Below is a small trained network, with its code and all its weights. Each question gives an input and a class and asks what happens when units are switched off, that is, made to give their printed mean instead of their output.

import numpy as np


def w(rows, s, z=0):
    codes = np.array(rows[::2]) - 128.0
    scale = np.full(codes.shape[1], s)
    scale[-1] = z or s
    return codes * scale


def norm(h):
    return h / np.sqrt((h * h).mean(-1, keepdims=True) + 1e-5)


def f(y):
    return y / 2 * (1 + np.tanh(0.7978845608 * (y + 0.044715 * y**3)))


def log_softmax(a):
    a = a - a.max(-1, keepdims=True)
    return a - np.log(np.exp(a).sum(-1, keepdims=True))


def net(x, mask):
    res = np.array(x, float).reshape(1, 7) / 4 @ E
    u = 0
    for l in range(3):
        y = f(norm(res) @ A[l][:, :-1].T + A[l][:, -1])
        res = res + np.where(mask[u : u + 12], y, B[l][:, -1]) @ B[l][:, :-1]
        u += 12
    return log_softmax(norm(res)[-1] @ U[:, :-1].T + U[:, -1])


A, B = {}, {}
E = w([
[100,181,199,84],'x0',
[87,36,136,140],'x1',
[133,167,50,25],'x2',
[82,92,162,3],'x3',
[197,41,171,10],'x4',
[90,168,78,146],'x5',
[140,146,74,74],'x6',
],0.0065)
A[0] = w([
[154,118,115,86,225],'0.n1',
[71,128,210,104,46],'0.n2',
[242,167,47,116,131],'0.n3',
[171,158,105,120,181],'0.n4',
[221,196,248,103,66],'0.n5',
[88,254,197,177,221],'0.n6',
[108,201,149,150,253],'0.n7',
[79,74,103,30,117],'0.n8',
[58,139,112,70,147],'0.n9',
[59,99,123,70,90],'0.n10',
[224,49,160,95,215],'0.n11',
[144,86,79,39,94],'0.n12',
],0.0098,0.0018)
B[0] = w([
[197,160,153,126,179],'0.n1',
[151,147,172,88,169],'0.n2',
[117,226,152,144,215],'0.n3',
[132,192,156,91,157],'0.n4',
[81,158,182,174,205],'0.n5',
[94,146,132,102,242],'0.n6',
[40,110,122,77,188],'0.n7',
[196,98,101,119,232],'0.n8',
[171,68,96,94,181],'0.n9',
[203,113,109,103,176],'0.n10',
[114,253,85,140,253],'0.n11',
[200,74,178,205,219],'0.n12',
],0.0077,0.0047)
A[1] = w([
[142,108,209,136,135],'1.n1',
[179,93,125,103,122],'1.n2',
[105,140,115,117,49],'1.n3',
[51,159,186,152,159],'1.n4',
[115,97,70,66,5],'1.n5',
[209,139,75,136,200],'1.n6',
[113,133,105,191,115],'1.n7',
[104,146,123,88,109],'1.n8',
[77,138,87,178,153],'1.n9',
[133,81,76,153,164],'1.n10',
[119,58,154,62,110],'1.n11',
[103,254,123,99,100],'1.n12',
],0.014,0.0029)
B[1] = w([
[51,155,186,95,177],'1.n1',
[165,161,109,90,174],'1.n2',
[138,127,86,155,122],'1.n3',
[106,119,142,132,230],'1.n4',
[60,180,144,38,138],'1.n5',
[254,131,207,121,223],'1.n6',
[138,37,81,103,172],'1.n7',
[132,42,73,98,140],'1.n8',
[154,88,149,130,196],'1.n9',
[166,114,193,198,156],'1.n10',
[202,115,168,217,168],'1.n11',
[144,127,110,84,255],'1.n12',
],0.0069,0.0073)
A[2] = w([
[90,60,90,83,164],'2.n1',
[80,54,120,125,106],'2.n2',
[92,192,76,143,113],'2.n3',
[31,118,191,168,172],'2.n4',
[222,90,145,137,153],'2.n5',
[98,117,102,198,69],'2.n6',
[171,104,151,189,150],'2.n7',
[126,196,126,140,101],'2.n8',
[143,122,127,217,5],'2.n9',
[111,191,162,155,160],'2.n10',
[114,108,147,158,73],'2.n11',
[245,149,190,139,69],'2.n12',
],0.012,0.0033)
B[2] = w([
[186,194,28,196,141],'2.n1',
[177,154,215,241,145],'2.n2',
[136,168,74,200,146],'2.n3',
[199,195,186,76,203],'2.n4',
[210,174,43,130,221],'2.n5',
[168,55,76,167,142],'2.n6',
[134,100,201,135,176],'2.n7',
[88,127,117,132,143],'2.n8',
[123,110,136,180,138],'2.n9',
[119,175,157,20,162],'2.n10',
[98,110,133,66,131],'2.n11',
[119,253,28,159,254],'2.n12',
],0.0061,0.0089)
U = w([
[46,174,212,124,134],'0',
[66,76,78,25,2],'1',
[90,72,106,215,127],'2',
[205,190,108,105,202],'3',
[37,196,3,131,103],'4',
],0.016,0.0056)

Each question gives the input, the list of numbers given to net, and the class t.
The units are the neurons (one row each of A and B). Each row of codes is followed by its name. A weight is (code - 128) times the scale printed after its matrix; where a second scale follows, it is the last column's (A, B and U).
mask holds one flag per neuron, layer by layer. A switched-off neuron (its flag False) gives its mean, the last column of its row in B, instead of its output. The means were averaged over made-up inputs and are rounded, as every weight is.
A unit's drop is (log p(t) with every unit on - log p(t) with that unit switched off) / (log p(t) with every unit on - log p(t) with every unit switched off).
The circuit of an input: a set's keep is (log p(t) with only the set's units on - log p(t) with every unit switched off) / (log p(t) with every unit on - log p(t) with every unit switched off). Starting from the 12 units with the biggest drops (on a tie, the unit counted first), units are removed one at a time, each time the one whose removal leaves the highest keep (on an exact tie, the one counted first), for as long as the keep stays at least 0.8.
units of the circuit, in order: the units of the circuit, biggest drop first
k most important neurons: the k neurons with the biggest drops, biggest first
k most important neurons of layer l: the k neurons of layer l with the biggest drops, biggest first
drop when u is switched off: that unit's drop, to one decimal
input [7,-8,-4,5,-3,3,5], class 0: units of the circuit, in order : [0.n5 2.n5]
input [2,2,-4,-1,7,-5,-3], class 0: 2 most important neurons : [1.n1 0.n5]
input [2,6,-8,-4,2,5,1], class 0: 3 most important neurons of layer 0 : [0.n8 0.n9 0.n11]
input [1,5,-7,5,0,-7,2], class 0: 2 most important neurons of layer 1 : [1.n1 1.n6]
input [4,7,-4,1,3,-5,-4], class 0: units of the circuit, in order : [1.n1]
input [0,5,-6,-2,5,8,-4], class 2: units of the circuit, in order : [0.n3 1.n6]
input [1,-6,2,5,1,-7,-5], class 0: units of the circuit, in order : [0.n5 1.n1]
input [5,-5,5,-1,0,4,-7], class 0: 2 most important neurons : [0.n5 2.n12]
input [4,-1,-5,-8,1,3,6], class 4: 2 most important neurons : [0.n12 1.n6]
input [3,8,5,6,-7,6,6], class 3: 4 most important neurons of layer 0 : [0.n9 0.n10 0.n8 0.n11]
input [5,4,-2,-8,-4,3,4], class 2: 2 most important neurons of layer 2 : [2.n12 2.n2]
input [-2,0,8,-5,0,1,-6], class 4: 2 most important neurons : [0.n3 0.n8]
input [3,-6,-4,2,3,5,7], class 1: 2 most important neurons : [0.n5 1.n6]
input [4,1,-8,-6,-7,-7,-5], class 0: most important neuron : [2.n4]
input [-5,-4,1,3,-5,-8,2], class 4: 2 most important neurons : [0.n3 2.n4]
input [-5,-6,-5,-6,3,-8,5], class 4: 2 most important neurons of layer 2 : [2.n12 2.n4]
input [5,-5,3,8,-3,7,-1], class 1: drop when 2.n12 is switched off : 0.3
input [4,-7,-6,2,6,-7,-6], class 0: drop when 0.n5 is switched off : 0.1
input [-2,-8,-2,-5,-6,7,-1], class 4: drop when 0.n1 is switched off : 0.0
input [1,7,-2,-7,3,4,-8], class 2: most important neuron : [1.n7]
